Below are the code and all the weights of a small trained network. Each question names an input and a class and asks about switching units off, where a switched-off unit gives its printed mean instead of its output.

import numpy as np


def w(rows, s, z=0):
    codes = np.array(rows[::2]) - 128.0
    scale = np.full(codes.shape[1], s)
    scale[-1] = z or s
    return codes * scale


def f(y):
    return y / 2 * (1 + np.tanh(0.7978845608 * (y + 0.044715 * y**3)))


def log_softmax(a):
    a = a - a.max(-1, keepdims=True)
    return a - np.log(np.exp(a).sum(-1, keepdims=True))


def net(x, mask):
    res = np.array(x, float).reshape(1, 8) / 4 @ E
    y = f(res @ A[0][:, :-1].T + A[0][:, -1])
    res = res + np.where(mask, y, B[0][:, -1]) @ B[0][:, :-1]
    return log_softmax(res[-1] @ U[:, :-1].T + U[:, -1])


A, B = {}, {}
E = w([
[138,81,235,6,69,111,70],'x0',
[134,221,159,121,123,2,204],'x1',
[125,129,125,126,123,127,126],'x2',
[130,130,129,128,129,129,127],'x3',
[112,36,134,226,92,14,36],'x4',
[175,172,139,172,4,159,122],'x5',
[148,82,225,196,162,152,211],'x6',
[193,31,50,80,68,106,209],'x7',
],0.0042)
A[0] = w([
[129,91,128,176,119,66,77,74],'N1',
[123,123,136,116,130,122,129,254],'N2',
[108,166,50,90,115,115,60,103],'N3',
[144,75,77,103,88,117,183,76],'N4',
[124,88,128,179,114,72,82,75],'N5',
[143,101,221,32,99,115,93,45],'N6',
[96,207,185,161,169,152,55,75],'N7',
[137,158,37,215,166,136,161,44],'N8',
[163,177,157,168,8,168,127,101],'N9',
[124,93,187,164,135,140,171,80],'N10',
[121,67,110,134,130,233,73,73],'N11',
[150,63,77,94,97,114,187,95],'N12',
[142,161,130,74,154,181,161,92],'N13',
[131,182,145,113,120,54,169,89],'N14',
[104,85,127,73,239,86,120,84],'N15',
[131,90,214,184,152,162,187,101],'N16',
[117,184,148,112,119,42,175,77],'N17',
[129,175,127,90,132,178,165,90],'N18',
[134,175,135,86,125,180,169,84],'N19',
[93,169,63,97,100,109,87,80],'N20',
],0.012,0.0096)
B[0] = w([
[99,38,158,131,113,104,132,152],'N1',
[172,160,112,206,89,133,234,255],'N2',
[162,139,106,53,94,94,173,168],'N3',
[156,155,203,113,152,106,71,145],'N4',
[98,35,155,133,113,109,124,152],'N5',
[14,199,110,139,48,159,75,163],'N6',
[175,171,252,125,153,118,103,158],'N7',
[10,182,120,134,69,164,72,155],'N8',
[100,145,62,149,241,79,125,170],'N9',
[134,117,107,36,108,114,111,134],'N10',
[173,89,104,121,145,251,121,173],'N11',
[166,175,217,128,148,119,107,160],'N12',
[121,50,142,168,117,96,128,157],'N13',
[150,88,116,108,150,225,100,146],'N14',
[105,143,66,140,220,75,101,161],'N15',
[170,142,85,26,83,83,142,164],'N16',
[155,90,103,111,150,236,100,148],'N17',
[107,52,149,137,104,93,118,149],'N18',
[100,49,146,138,110,80,114,150],'N19',
[152,121,116,50,90,105,124,143],'N20',
],0.029,0.0085)
U = w([
[92,9,166,140,95,92,132,95],'0',
[34,194,112,114,61,162,88,103],'1',
[175,90,108,98,155,254,128,74],'2',
[172,187,237,111,157,111,108,91],'3',
[143,140,111,139,104,129,194,254],'4',
[161,143,82,18,85,93,176,94],'5',
[137,143,118,154,110,131,193,211],'6',
[104,138,65,138,221,93,136,115],'7',
],0.0068,0.0095)

Each question gives the input, the list of numbers given to net, and the class t.
The units are the neurons (one row each of A and B). Each row of codes is followed by its name. A weight is (code - 128) times the scale printed after its matrix; where a second scale follows, it is the last column's (A, B and U).
mask holds one flag per neuron, in row order. A switched-off neuron (its flag False) gives its mean, the last column of its row in B, instead of its output. The means were averaged over made-up inputs and are rounded, as every weight is.
A unit's drop is (log p(t) with every unit on - log p(t) with that unit switched off) / (log p(t) with every unit on - log p(t) with every unit switched off).
The circuit of an input: a set's keep is (log p(t) with only the set's units on - log p(t) with every unit switched off) / (log p(t) with every unit on - log p(t) with every unit switched off). Starting from the 12 units with the biggest drops (on a tie, the unit counted first), units are removed one at a time, each time the one whose removal leaves the highest keep (on an exact tie, the one counted first), for as long as the keep stays at least 0.8.
units of the circuit, in order: the units of the circuit, biggest drop first
k most important neurons: the k neurons with the biggest drops, biggest first
drop of u: that unit's drop, to one decimal
input [7,-7,-2,3,0,-5,8,-3], class 5: units of the circuit, in order : N16
input [-4,8,-7,8,7,4,6,6], class 2: 2 most important neurons : N17; N14
input [-2,-2,7,7,2,3,-5,7], class 3: units of the circuit, in order : N12; N4
input [-5,-6,4,2,-6,-3,2,-5], class 0: 3 most important neurons : N13; N18; N19
input [3,-4,1,-5,6,-6,8,-7], class 5: 2 most important neurons : N16; N10
input [-5,5,-4,2,0,4,-6,3], class 5: 2 most important neurons : N20; N3
input [-1,-7,6,-4,-2,-3,6,4], class 2: 2 most important neurons : N11; N3
input [6,-2,0,-5,8,-1,-7,6], class 0: 2 most important neurons : N1; N5
input [2,7,3,1,-6,8,-5,-3], class 7: 2 most important neurons : N9; N11
input [-7,0,-3,1,-2,3,2,8], class 3: 3 most important neurons : N12; N4; N6
input [5,6,1,0,2,2,-1,-4], class 2: units of the circuit, in order : N17; N14
input [-1,5,0,-4,3,6,-5,-6], class 3: 2 most important neurons : N7; N11
input [-5,-8,1,7,1,2,-7,-8], class 2: 3 most important neurons : N11; N12; N4
input [-1,-5,8,8,7,2,2,8], class 3: units of the circuit, in order : N12
input [7,5,-4,7,-6,-5,7,-5], class 1: 2 most important neurons : N6; N3
input [1,-6,3,6,6,2,4,-4], class 0: 4 most important neurons : N5; N1; N17; N14
input [-6,-3,-5,-4,8,6,-1,-1], class 0: 2 most important neurons : N5; N1
input [3,1,3,7,-3,-4,7,-6], class 5: 2 most important neurons : N16; N10
input [7,-1,7,0,7,6,0,3], class 0: 3 most important neurons : N5; N1; N8
input [-6,7,-3,-6,8,0,-8,-7], class 0: units of the circuit, in order : N1
input [3,2,-2,-3,-4,7,-2,-4], class 7: drop of N9 : 1.0
input [8,1,-5,8,7,6,1,4], class 1: drop of N19 : 0.1
input [-2,-4,-3,4,-7,-1,-2,7], class 0: drop of N19 : 0.3
input [7,8,-3,0,5,2,-5,8], class 2: drop of N7 : 0.1
